Each row was made from one walk, in order. Every step used is in the known rows, and no mark comes twice. Write each row's walk.
Each row is shifted at random along 5 fixed directions that mean nothing.
Known rows
pevam > kurano > puve > rerepef > pone > nibis > zuse: [ 1.36  0.36  1.29  0.28 -0.10  2.16 -0.70  0.75 -2.96 -0.70  3.62  0.51
 -1.25 -1.27  0.28 -0.61 -1.96  0.13 -0.63 -0.89 -0.48 -1.29 -0.12  0.79
 -0.82  0.39 -0.14 -1.48 -1.58 -1.32  0.09 -1.02 -1.95 -3.15  1.14  1.56
 -0.52 -0.49  0.53  3.42 -1.40 -0.61 -1.13]
rerepef > pevam > kurano > zuse > pone: [-0.57  1.58  0.24 -1.69  0.54  1.95  2.52  2.32 -0.05 -0.68  3.28  2.30
  1.80 -2.08 -1.30 -0.81 -6.30  0.74 -0.29 -2.60 -0.04  0.36  0.27  2.37
  0.66 -2.81 -3.27 -1.47  1.42  0.24  2.05 -2.04 -1.37 -5.73 -0.53  2.21
  3.13 -2.53 -2.26  2.47  1.25 -4.75 -2.60]
zuse > pevam > kurano > puve > rerepef > nibis > pone: [ 0.97 -0.38  0.44  0.07  1.03  1.67  1.48  1.78 -1.84 -1.04 -2.09 -1.88
 -1.63 -1.14 -0.39  1.85 -3.60 -1.21 -0.61 -2.08 -1.29  0.41 -1.06  0.76
  0.38 -1.87 -1.24  0.12 -1.40 -2.02  0.61 -0.60 -0.75 -0.79 -1.92  1.43
 -0.66 -1.87 -0.46 -1.12  2.41  1.16 -1.97]
zuse > kurano > pevam > nibis > rerepef: [-2.75 -3.79  0.49  2.21 -1.17  1.52 -5.48  1.52 -0.92 -2.86 -1.76  1.57
  0.42  1.57 -1.57  0.37 -1.02 -0.52 -5.40 -2.50 -0.38 -2.79 -0.97 -3.01
  4.22 -1.22 -2.06  3.23 -2.93 -1.78 -3.61 -3.06 -4.48  0.42  3.64 -5.46
 -2.60  1.04  1.44  1.27 -2.09  0.80 -0.78]
kurano > pevam > nibis > zuse > pone > rerepef: [-3.20 -0.44 -1.31  2.17  0.43 -0.32 -1.77 -1.14 -0.60  0.15  1.91  3.17
 -0.56  1.04 -4.25 -4.56 -2.86  1.32 -5.31  0.04 -1.36 -1.60  1.27 -1.30
  2.33 -1.06 -2.13  1.31 -1.24 -2.54 -0.59 -0.76 -2.07  2.19  2.76 -3.39
  1.13 -0.48  2.73  5.29 -1.71 -2.81 -4.14]
puve > nibis > zuse > pevam: [ 0.94 -3.26  0.84 -0.79 -2.17  2.31 -1.19  3.50 -1.23 -1.29 -2.15  0.24
  1.98  0.25  1.48  4.69 -0.71  0.19 -3.59 -2.52  2.81 -3.68 -3.16 -0.49
  1.23  2.56 -1.92  0.11 -1.62  0.29 -3.28 -3.01 -3.19 -1.68  4.31 -1.82
 -4.73  1.39  0.21 -1.39 -2.73  4.16 -0.22]
pone > nibis > zuse > pevam > kurano > puve: [ 2.56  1.81  0.33 -1.20  0.46  2.11  4.58  0.95  1.15  1.79  7.56  1.59
  0.41 -2.84 -1.21 -0.83 -4.21 -0.79  3.25 -0.48  0.15  1.57  1.38  3.73
  0.42 -3.84 -1.27 -1.88 -0.22 -0.70  4.53  2.00 -2.56 -4.12 -2.91  5.72
  2.76 -2.38 -0.35  2.83  2.21 -3.47 -1.50]
puve > zuse > pevam > nibis > rerepef > pone: [-1.15  0.24 -1.58  0.75  0.95 -1.26  0.95 -0.36 -0.84  2.51 -1.52  2.17
 -1.27  1.84 -3.52 -5.68  2.79 -0.69 -4.86  0.96 -0.47 -1.40  1.38  0.80
 -2.15 -0.25 -0.31  1.31  0.01 -2.46  0.40  2.87  1.86  1.32  1.77 -0.33
 -1.24 -0.79  2.56  5.69 -2.53  1.87 -5.01]
nibis > pone > rerepef > pevam: [-3.55 -3.64  1.32  3.28  1.46 -0.18 -2.83  0.99 -1.70 -3.03 -3.46 -1.08
 -2.03  1.03 -4.45 -0.49 -2.24 -0.59 -6.36  0.05 -1.41 -1.26  0.45 -3.55
  3.23 -3.83 -0.04  4.20 -1.79 -7.07 -1.01 -1.95 -2.74  5.87  1.86 -5.55
 -0.12 -0.27 -0.04 -1.54  0.25  0.18 -0.82]
kurano > zuse > pone > rerepef > nibis: [-1.17  2.43  1.27  2.80  0.21  0.83 -1.72 -0.64 -3.04  0.46  3.79  2.27
 -1.45 -0.30 -3.35 -4.87 -2.43  1.25 -3.25 -0.26 -0.91  0.08  1.81 -0.40
  0.01 -1.32  0.26 -0.11  1.03 -3.50  2.13 -1.98 -1.65  1.94  0.63  0.01
  2.60 -0.24  0.33  3.83 -0.99 -3.18 -2.58]
puve > pevam > nibis > zuse > kurano: [-0.48 -3.07  1.19 -0.56 -0.15  2.01  0.58  3.82 -0.50 -1.50 -0.31  0.96
  0.63 -0.59 -1.27  1.44 -3.61 -0.54 -0.44 -2.12  0.72 -2.26 -1.24  0.02
  1.56 -1.95 -2.07  1.12 -1.65 -1.82 -0.49 -2.29 -2.00 -5.40  0.99 -0.26
 -0.38 -0.61 -1.08 -1.66  0.11  0.32  1.84]
pone > kurano > pevam > nibis: [-2.29 -0.33 -1.29 -1.35 -0.66  1.89 -1.36  1.50  1.95 -0.75  5.20  4.25
  4.10 -0.11 -2.41 -3.17 -3.21  1.87 -2.07 -1.64  0.95 -2.50  0.63  0.34
  2.25 -2.67 -3.53 -0.01 -1.18  0.24 -1.00 -2.53 -3.56 -4.52  1.85 -2.29
  0.77 -0.85 -0.66  6.31 -3.09 -4.72 -2.42]
zuse > kurano > pevam > nibis: [ 1.92  0.45  1.38 -2.48 -1.96  4.16  0.42  4.07  0.95 -0.69  3.91  2.06
  4.67 -1.78  0.92  1.79 -3.06  0.03  1.39 -3.85  2.04 -0.85 -1.48  2.07
  1.20 -2.32 -2.31 -1.30 -0.02  1.71  0.81 -2.93 -4.36 -7.00 -0.18  1.27
 -0.68 -0.35 -2.47  1.50 -0.59 -1.37 -1.07]
zuse > pone > kurano > puve > pevam: [ 2.43  3.18  0.62 -1.97 -0.29  2.56  4.05  3.15  0.58  2.68  6.94  1.55
  3.43 -2.91 -0.76 -1.74 -1.83  0.68  4.87 -0.73  2.80  1.02 -0.52  3.24
 -1.40 -2.84 -0.72 -2.23  2.01 -0.85  4.21 -0.54  0.05 -5.52 -1.22  4.37
  2.58 -0.81 -2.87  4.55 -0.26 -2.55  0.44]
kurano > puve > nibis > zuse > pone > rerepef: [-2.80 -0.98 -2.11  1.57  0.77 -0.01 -1.13 -1.67 -1.86 -0.16  1.91  1.74
 -2.14  0.39 -2.20 -1.03 -5.69  1.57 -3.53 -0.19 -1.11 -1.13  0.43 -0.14
  2.28  0.07 -3.54  0.21 -2.15 -0.92 -1.51 -1.50 -1.69  2.33  2.69 -0.58
  0.77 -1.00  2.61  2.63 -0.23 -1.92 -1.55]
pone > nibis > zuse > kurano > puve: [ 0.01 -0.39  3.28  2.22 -2.20  3.46 -4.34  2.69 -3.45 -2.38  7.56  1.78
  0.55 -2.21 -0.62  1.69 -6.69  2.61  0.70 -2.70  1.27 -2.08 -0.56 -1.46
  3.23 -1.01 -0.35 -2.19 -1.13 -2.47  0.57 -7.01 -6.58 -2.62  3.00  0.65
  2.37  1.62 -0.24  0.61 -1.61 -4.52  3.56]
kurano > puve > zuse > pone > rerepef > pevam: [-0.46  2.66  0.17  1.13 -0.56  0.02 -0.76 -0.17 -2.69  2.05  2.71  2.57
 -0.14  0.30 -1.55 -5.01  2.08  1.73 -3.31  0.54  1.72 -0.93 -0.18  0.24
 -1.73  1.82  0.89 -0.72  1.73 -2.28  0.83 -0.30  0.93  2.82  3.41  0.14
  0.24  1.03  1.85  7.83 -4.20 -0.55 -2.99]
puve > pone > rerepef > pevam > nibis > zuse > kurano: [ 2.35 -1.33  2.47 -1.05 -0.16  1.84  1.58  1.98 -1.71 -0.18 -0.90 -1.26
 -0.66 -0.45  0.59  1.59  2.04 -2.95 -0.51 -0.98  0.03 -0.72 -0.97  1.03
 -1.01  0.89  0.66  1.62 -1.80 -2.02 -0.05  0.94  0.73 -0.89  0.42 -0.01
 -3.70  0.25 -0.66 -1.17 -0.19  4.53 -0.43]
puve > pone > pevam > nibis > zuse: [ 0.11 -1.42  1.78 -0.01  0.82  1.56  2.39  2.17  0.35 -0.54  0.97  0.26
  1.01 -0.97 -2.27 -0.59 -2.61 -1.88 -0.92  0.32  0.33 -0.95 -0.21 -0.08
  0.59 -3.21 -0.43  1.36 -1.55 -3.84  1.52  0.04  0.02 -4.50 -0.52 -0.86
  0.52 -0.96 -0.82 -0.92  0.82  0.26 -0.55]
kurano > puve > zuse > pone > nibis > rerepef > pevam: [ 2.99  1.36  1.65  0.22 -0.92  2.24  1.43  0.78 -2.59  0.58  2.36 -0.44
 -0.88 -1.85  1.08  2.17 -1.77 -0.11  0.43 -1.09  1.03  0.03 -1.51  1.23
 -0.52  2.26  0.86 -2.22 -0.61 -1.08  1.46 -0.78 -2.08  2.44 -0.01  2.81
 -1.24  0.58  0.88  1.07 -0.09  1.46 -1.52]
pone > nibis > zuse > kurano > pevam: [-0.62 -1.21  1.48  1.79 -1.05  2.22 -1.80  2.07 -1.20 -1.32  4.53  2.08
  0.40 -1.26 -1.98  0.67 -4.39  1.36 -0.85 -1.66  0.64 -1.76  0.24 -1.10
  3.32 -1.51 -1.29 -0.23 -0.74 -2.47  0.52 -3.71 -4.87 -1.84  1.63 -0.34
  1.63  0.24 -0.42  1.57 -0.77 -3.04  1.28]
nibis > zuse > kurano > puve: [-1.71 -1.13  1.46  2.69  0.31  0.82 -1.75  0.71 -1.65 -0.32  2.59  1.20
 -1.33 -0.54 -2.25 -0.68 -2.78 -1.93 -2.22 -0.03 -0.29  0.31  1.27 -0.49
  2.73 -4.65 -1.08  1.81  0.09 -3.35  1.56 -0.62 -2.67 -1.95  2.45  1.00
  2.44 -0.67  0.77  1.05  0.86 -1.42  1.41]
puve > pevam > kurano > zuse > pone > rerepef: [ 2.25  1.60  2.22 -1.65 -0.58  3.51  2.62  2.91 -1.22  0.25  5.29  1.32
  1.83 -2.73  0.28 -0.72 -2.88  0.82  2.80 -2.18  1.40  0.04 -1.45  2.25
 -0.67 -0.71 -1.05 -1.54  1.01 -0.41  2.19 -1.99 -0.53 -6.64 -0.53  2.23
  1.34 -0.47 -2.91  2.28 -0.11 -2.25  0.27]
pevam > kurano > zuse > pone > rerepef > puve: [ 3.24  3.32  4.59  0.19 -1.90  3.16 -1.99  2.02 -4.15  0.28  6.09  0.59
  1.07 -1.75  1.08 -2.17  2.16 -0.25  0.25 -1.62  1.33 -0.07 -0.96  0.69
 -2.29  0.87  2.78 -1.71  1.48 -2.13  2.22 -2.01 -0.96 -2.63  2.54  1.19
 -0.58  2.07 -0.97  4.32 -3.05 -0.06 -0.78]
kurano > puve > rerepef > nibis > pone: [ 1.35 -0.82 -0.68 -1.56 -1.32  1.92 -1.31  1.22 -1.81 -0.37 -0.28 -0.59
  1.66 -0.25  1.90  2.92 -1.49  0.36 -3.17 -1.86  0.73 -2.09 -2.11  1.01
 -0.43  1.78 -1.81 -1.81 -1.60  1.34 -2.40 -1.57 -3.23 -0.30  3.75 -0.25
 -4.14  0.19  1.18  3.03 -2.66  2.59 -3.78]
zuse > pone > pevam > nibis > rerepef: [-0.88 -2.79 -2.23 -3.28  0.02  0.78  2.11  0.50  2.76 -0.64  0.79  0.88
  2.53  0.57 -0.83  1.76 -2.76 -0.79 -1.83 -1.63 -0.08 -1.19 -0.95  1.83
  2.27 -1.16 -4.02  1.43 -3.71  1.40 -2.22  0.86 -1.92  1.17  1.56 -1.88
 -3.52 -1.00  0.56  0.58 -0.08  0.89 -3.52]
pevam > kurano > zuse > pone > rerepef > nibis: [ 2.82  1.42  2.00 -2.22 -1.02  3.07  0.78  0.75 -1.84 -0.47  3.23  0.11
  0.91 -1.37  2.32  1.38 -0.18 -1.58 -0.22 -2.51 -0.10  0.28 -0.79  2.57
 -1.09  1.37 -0.94 -0.85 -0.65  1.56  0.02 -0.24 -0.78 -3.36  0.36  1.64
 -2.88 -0.25 -1.59  1.18 -0.35  1.34 -2.50]
kurano > pevam > nibis > zuse > pone > rerepef > puve: [ 0.76  0.11  0.37  0.51 -1.40  0.39 -2.18 -0.25 -2.17  0.17 -0.21  0.59
  0.07  1.04  0.13 -0.81  2.69 -0.04 -5.41 -0.42  0.59 -2.17 -1.62 -0.98
 -0.22  4.10  0.77  0.02 -1.48 -1.37 -2.11  0.11 -1.40  4.60  4.45 -3.11
 -4.40  1.90  3.32  5.03 -4.06  3.27 -4.91]
pone > rerepef > kurano > zuse > pevam: [ 1.68 -0.82  0.82 -2.99 -1.59  2.99  1.21  1.14 -0.86 -1.67  2.91  0.26
  1.26 -1.77  2.96  5.01 -2.94  0.61 -0.84 -3.14  1.80 -1.11 -1.91  2.55
  1.84  2.63 -2.72 -1.43 -0.66  2.55 -2.02 -2.69 -3.53 -0.57  1.77  1.60
 -2.94 -0.21 -1.99  0.35 -0.96 -0.02 -1.00]
pone > nibis > rerepef > puve > pevam: [ 1.42 -1.84 -0.77 -1.36  0.06  1.44  2.08  2.19  0.63  0.24  2.20  0.49
  0.37 -0.90 -1.47  0.51 -2.39  1.29  0.20 -0.64  1.07 -1.49 -0.95  1.44
  0.11 -0.75 -0.59 -0.94 -2.18 -1.89  0.57  0.15 -4.37  3.20 -0.48  1.15
 -1.41 -0.63  0.26  2.37 -1.06 -0.19 -1.42]
zuse > kurano > pevam > nibis > pone > rerepef: [-0.82 -1.17 -2.72 -3.12  0.44  1.42  2.31  0.12  2.00 -0.29  3.61  1.23
  1.92 -0.83 -1.22  1.37 -6.03  0.71  0.05 -2.22 -1.30 -0.41  0.30  2.75
  2.72 -2.08 -5.22 -0.31 -2.38  1.96 -0.80 -0.40 -2.67 -1.75  0.25  0.17
 -0.58 -2.35 -0.48  2.64  1.09 -2.62 -3.25]
puve > nibis > pevam > kurano > zuse > pone > rerepef: [ 1.46  1.48  2.18  0.20 -1.16  3.68 -0.30  2.79 -2.55 -0.14  7.27  1.89
  1.40 -2.82 -1.18 -1.45 -5.53  2.60  2.40 -2.66  0.21 -1.46 -0.12  0.73
  0.14 -0.58 -1.20 -3.18  0.11 -1.27  2.19 -4.64 -2.88 -6.08  0.71  1.41
  2.60  0.25 -1.50  3.43 -1.28 -4.66 -0.07]
pevam > kurano > zuse > pone: [ 0.09  3.33 -0.70 -2.09  0.31  1.07  2.63  0.54  1.08  3.24  6.75  4.08
  3.15 -0.93 -1.78 -5.54 -0.39 -1.19  0.03 -0.26  0.20  1.13  2.24  4.04
 -1.90 -4.14 -2.67 -0.66  2.54  1.33  3.42  2.55  1.37 -9.15  1.18  3.45
  2.51 -2.25 -1.05  7.79 -0.84 -3.25 -3.69]
kurano > pevam > nibis > pone > rerepef > puve > zuse: [ 0.39  1.31 -1.81 -0.87  2.09 -0.42  4.20 -1.95 -0.02  2.27  1.29  0.37
 -1.74 -0.43 -2.42 -3.18 -1.41 -1.21 -2.16  1.70 -1.71  0.62  1.29  2.42
 -1.30 -1.11 -0.92 -0.45 -0.57 -1.94  2.18  4.16  1.18  1.32 -1.09  2.04
  0.31 -2.56  2.05  5.20  0.79  0.10 -5.68]
pevam > nibis > pone > rerepef: [ 0.15 -0.89  0.59 -1.25 -0.01  1.95 -0.15  1.00  0.30 -0.17  3.76  0.62
  2.08 -0.41 -2.03 -1.06 -2.58 -0.65 -1.28 -0.91 -0.78 -0.82  0.74  1.16
  0.55 -3.80 -1.39  0.50 -1.98 -1.60  0.68 -0.39 -3.20 -1.87  1.24 -1.17
 -0.90 -0.66 -0.43  1.51 -0.57 -0.87 -2.55]

Which walk is each row?
[ 1.11  3.04  0.47  1.97  0.87  0.91  1.00  1.07 -1.44  2.80  3.55  1.55
 -0.86 -1.22 -3.50 -5.95 -0.60 -0.39  0.79  0.23 -0.65  0.83  2.19  1.36
 -1.95 -3.58  1.13 -1.01  0.96 -3.86  4.52  0.92 -0.01 -2.37 -2.41  3.10
  2.99 -1.25  0.53  6.27 -0.32 -2.31 -2.97]  zuse > pevam > nibis > rerepef > kurano > puve > pone
[ 0.21 -0.06  0.10  0.85 -0.26  1.44 -1.51  1.14 -1.95 -0.25  1.68  0.09
 -0.08 -0.17 -1.01 -1.13 -0.95  0.92 -1.20 -1.20  0.14 -1.38 -0.88 -0.55
  0.34 -0.11 -0.80  0.15 -1.67 -2.24 -0.76 -1.48 -0.29 -1.40  1.22 -1.35
 -1.31  0.36  0.58  3.38 -1.72  0.35 -1.11]  zuse > pevam > kurano > puve > nibis > pone > rerepef
[ 3.16 -0.53 -0.57 -2.59 -1.56  1.78  1.69  0.41 -0.83  1.23  2.89  0.38
  0.19 -0.79  2.53  3.08  1.56 -0.40  0.26 -1.23  1.49 -1.34 -1.67  2.74
 -0.49  4.18 -0.93 -1.81 -1.52  2.13 -1.11  1.37 -1.82  1.54  2.27  2.88
 -4.58  0.57  1.34  4.22 -2.33  3.25 -1.72]  pone > nibis > rerepef > puve > zuse > kurano > pevam
[-1.42 -3.13 -0.60 -1.33  0.06  1.62  0.41  0.62 -1.87 -3.17 -0.76 -1.12
 -1.25 -1.22  1.13  6.50 -6.98  0.76 -1.62 -2.84 -0.29 -1.53 -2.72 -0.05
  3.98  2.77 -4.11 -0.55 -2.82  0.55 -3.43 -3.97 -2.54  3.70  2.95 -0.75
 -1.75 -0.52  0.02 -2.19  1.20 -0.11  0.37]  nibis > rerepef > puve > zuse > pone > kurano > pevam
[ 0.83  2.57 -0.45 -0.58  0.80  0.43  2.68  0.42 -1.55  1.99  2.04  0.77
 -0.46 -1.22 -1.26 -2.21 -1.96 -0.55 -0.16 -0.12 -0.16 -0.09  0.98  2.30
 -2.00 -0.82 -0.72 -2.07  0.91 -1.30  2.41  0.84  2.13 -5.03 -0.53  3.92
  1.24 -1.78  0.36  4.68 -0.15 -0.60 -3.01]  rerepef > kurano > puve > zuse > pevam > nibis > pone
[-4.08 -1.70  0.90  4.84 -0.56  0.14 -6.68  1.64 -5.13 -3.16 -1.26  1.19
 -2.07  0.95 -3.18 -1.24 -3.34  3.56 -5.94 -1.22  0.25 -4.58 -1.21 -5.76
  2.77  3.00 -0.32  0.48 -1.49 -5.59 -3.43 -7.26 -1.53  2.93  5.42 -5.83
  0.49  2.15  1.75  2.73 -4.06 -1.42  1.22]  rerepef > puve > nibis > zuse > pone > kurano > pevam
[ 2.11 -1.09  0.29 -1.29  0.19  2.11  3.13  1.26 -1.64 -1.58 -1.14 -2.60
 -1.36 -2.03  2.49  7.17 -4.52 -1.16  0.29 -1.81  0.87 -0.36 -2.30  1.54
  1.41  2.41 -2.34 -1.12 -2.07  0.20 -1.30 -1.55 -0.83 -0.34 -0.74  2.46
 -2.57 -1.16 -1.12 -3.77  2.35  3.01  0.23]  rerepef > pone > kurano > puve > nibis > zuse > pevam
[ 0.94  2.14  1.49  1.02 -0.83  1.97 -0.16  0.95 -1.67  2.02  6.42  2.45
  1.12 -1.31 -2.23 -4.63 -0.58  0.74  0.48 -0.30  0.50 -1.19  0.85  0.52
 -0.69 -0.32  0.26 -1.17  0.26 -2.27  2.23 -1.54 -0.28 -3.96  1.35  0.43
  1.70  0.70  0.37  5.82 -2.67 -2.43 -1.27]  puve > pone > kurano > zuse > pevam > nibis > rerepef
[-1.39 -3.26  1.75  0.36 -0.03  2.22 -1.59  1.92 -2.38 -5.27 -1.69 -1.33
 -0.65 -1.27  1.13  5.37 -7.03  0.01 -2.59 -2.29  0.19 -2.87 -2.72 -2.33
  3.51  1.57 -2.07  0.06 -3.94 -2.11 -3.70 -5.35 -1.65 -3.30  1.26 -2.80
 -1.49 -0.16 -0.64 -3.19  0.33 -0.07  1.24]  rerepef > kurano > puve > pone > pevam > nibis > zuse
[ 1.72 -0.16  3.03 -0.81 -0.69  2.27  0.27  3.42 -2.61 -1.23  1.23 -0.65
  0.43 -1.27  0.30  1.65 -0.82 -0.67  0.97 -2.03  0.97 -1.54 -1.85 -0.27
 -1.18  1.05  0.97 -0.90 -1.24 -2.71  0.55 -2.11  0.53 -2.63  0.90  0.65
 -1.76  0.89 -1.28 -0.59 -0.88  1.68  1.03]  rerepef > puve > zuse > pone > nibis > pevam > kurano
[ 3.11 -0.41  4.33  0.02 -2.57  4.06 -2.46  4.03 -4.40 -2.08 -0.77 -1.16
  1.21 -1.48  2.89  3.59  0.21 -0.79 -1.26 -3.82  1.09 -2.48 -3.32 -0.99
 -0.74  3.33  0.78 -1.42 -0.59 -0.62 -1.36 -4.36 -2.09 -4.44  2.97 -1.02
 -3.83  2.10 -1.15 -0.45 -2.44  3.41 -0.64]  puve > rerepef > nibis > pevam > kurano > zuse > pone
[-0.64 -1.30 -0.78 -0.12  2.67  0.27  3.73 -1.58  0.17 -0.05  0.03 -0.26
 -3.66 -0.71 -1.75 -0.60 -3.11 -3.32 -1.52  1.06 -2.35  0.85  1.51  1.93
  1.45 -3.03 -1.85  1.95 -2.61 -2.12  1.06  3.41 -0.63  1.15 -2.25  2.33
  0.67 -3.40  1.42  0.41  3.07  0.03 -2.07]  pone > kurano > puve > rerepef > pevam > nibis > zuse
[ 1.30 -1.15  4.42  2.80 -1.21  3.20 -3.76  2.40 -3.94 -3.95 -1.16 -2.73
 -1.40 -1.14  0.78  4.07 -1.99 -1.15 -1.56 -2.81  0.36 -0.99 -2.54 -3.00
  2.63  0.58  1.87  0.91 -2.79 -4.48 -1.23 -5.07 -3.83  2.98  0.17 -2.78
 -2.46  2.05 -0.56 -4.21  0.25  2.35  1.21]  zuse > pevam > nibis > rerepef > pone > kurano > puve
[ 3.10 -3.41  0.39 -4.25 -0.17  1.99  4.02  1.88 -0.14 -1.15 -1.52 -2.25
 -0.78 -0.85  3.00  6.28 -0.64 -2.43  0.78 -1.96  0.69 -1.05 -3.11  2.95
  0.21  2.68 -1.61  0.52 -3.75  1.12 -2.16  1.54 -1.09  0.99  0.20  1.84
 -5.98 -0.58 -0.29 -3.16  0.91  5.50  0.03]  pone > rerepef > puve > pevam > nibis > zuse > kurano
[ 2.26  0.92  0.83 -1.87  0.47  1.54  3.28  1.33 -0.93  0.39  2.12 -1.04
  0.62 -1.95  0.24  0.73 -1.77 -1.07  0.69  0.02  0.50 -0.83 -1.08  1.56
 -1.42  0.70 -0.09 -1.62 -0.78 -1.71  1.15  0.40  1.08 -4.49 -0.30  1.64
 -0.85 -0.88 -0.75  2.30 -0.29  1.16 -1.53]  rerepef > puve > pevam > nibis > pone > kurano > zuse
[ 2.44 -1.92  1.83 -1.95 -0.43  2.93  1.47  2.99 -2.13 -1.82 -0.24 -1.35
 -0.38 -1.42  1.40  4.13 -2.23 -0.67  0.24 -2.95 -0.07 -1.49 -1.88  1.32
 -0.08  1.74 -1.31 -0.44 -2.31 -0.37 -1.07 -1.75 -1.66 -1.54  0.47  0.41
 -3.33 -0.20 -1.52 -2.34  0.32  2.42 -0.34]  puve > nibis > zuse > pone > rerepef > pevam > kurano
[ 2.94  1.58  1.30  0.46  0.12  2.55  1.97  1.71 -1.83  1.03  3.62 -0.94
 -0.82 -2.54 -0.60  0.79 -2.46 -0.55  2.93 -1.07  0.07  0.97  0.12  1.76
 -0.32 -1.32  0.35 -1.68 -0.44 -2.29  3.17 -0.77 -2.21  0.86 -2.13  3.50
  0.78 -0.52 -0.86  1.20  1.28 -0.25 -0.46]  zuse > pone > kurano > puve > nibis > rerepef > pevam
[ 0.41  2.23 -1.70 -0.70  0.77 -0.19  3.41 -0.61 -0.38  3.57  6.27  1.99
 -0.27 -1.44 -2.60 -4.10 -1.48  1.18  0.52  1.06  0.15  0.24  1.60  2.93
 -1.02 -0.21 -1.26 -1.96  1.07 -1.29  2.84  1.53  0.64  1.10  1.32  3.42
  2.40 -1.26  1.12  7.96 -1.48 -3.16 -2.95]  nibis > rerepef > puve > pone > kurano > zuse > pevam
[-2.45  0.35 -0.48  0.59 -0.51  0.06 -3.18  0.39 -2.53 -0.68  2.53  2.25
  0.88  0.43 -1.87 -3.46 -1.36  2.38 -4.23 -0.15  0.54 -3.96 -0.09 -1.71
 -0.09  2.08 -0.83 -1.24 -1.12 -2.30 -2.13 -3.15  0.40 -2.34  5.16 -2.92
 -0.19  0.91  2.09  7.51 -5.40 -1.98 -2.14]  rerepef > pevam > nibis > pone > kurano > puve > zuse
[-2.56 -1.92 -1.28  1.00  1.94 -0.98  1.32 -1.81 -1.38 -0.77 -1.23 -0.42
 -3.68  0.18 -1.48  0.57 -2.24 -1.74 -2.86  0.72 -1.27  0.06  0.44  0.02
  2.18 -0.30 -2.15  2.08 -1.80 -2.37 -1.19  1.29  1.95  2.69  1.15  0.39
 -0.26 -1.58  1.22  1.24  1.36  0.74 -0.50]  nibis > rerepef > kurano > puve > zuse > pone > pevam
[-0.65 -2.77 -1.90 -3.56  0.04  0.06  1.49  0.08  0.00 -0.31 -2.27  0.30
  0.34  1.43  0.89  1.78  1.42 -1.60 -3.57 -1.19 -0.24 -2.76 -1.29  1.65
 -0.08  3.45 -3.23  1.70 -3.39  1.94 -4.41  1.34  1.39  0.90  4.06 -1.82
 -5.96 -0.53  1.22  1.66 -2.34  4.42 -2.96]  puve > rerepef > pevam > nibis > zuse > pone > kurano
[ 0.40  0.40  1.90  2.61 -2.30  1.43 -4.36  3.28 -4.59 -0.94  2.84  1.57
  0.32 -0.51 -0.53 -1.04 -0.14  4.10 -1.75 -1.30  2.95 -4.21 -2.08 -2.80
 -0.48  4.31  1.73 -2.28 -0.04 -3.66 -1.43 -5.69 -1.85 -1.41  4.59 -1.73
 -0.76  3.06  0.71  5.59 -6.05 -0.41  1.52]  rerepef > pone > nibis > zuse > kurano > puve > pevam
[-1.23 -1.32 -1.30  0.74  0.97  0.41  0.96 -1.25 -1.46 -0.75  1.39  0.70
 -3.58 -0.61 -1.07  1.15 -4.67  0.43 -1.34 -0.67 -0.84 -0.61  0.55  0.85
  2.27  0.50 -2.31 -0.14 -2.28 -1.10 -0.76 -0.52 -1.67  2.83 -0.56  2.39
  0.19 -1.67  1.24  1.23  1.02 -1.33 -0.31]  pone > nibis > rerepef > kurano > puve > zuse > pevam
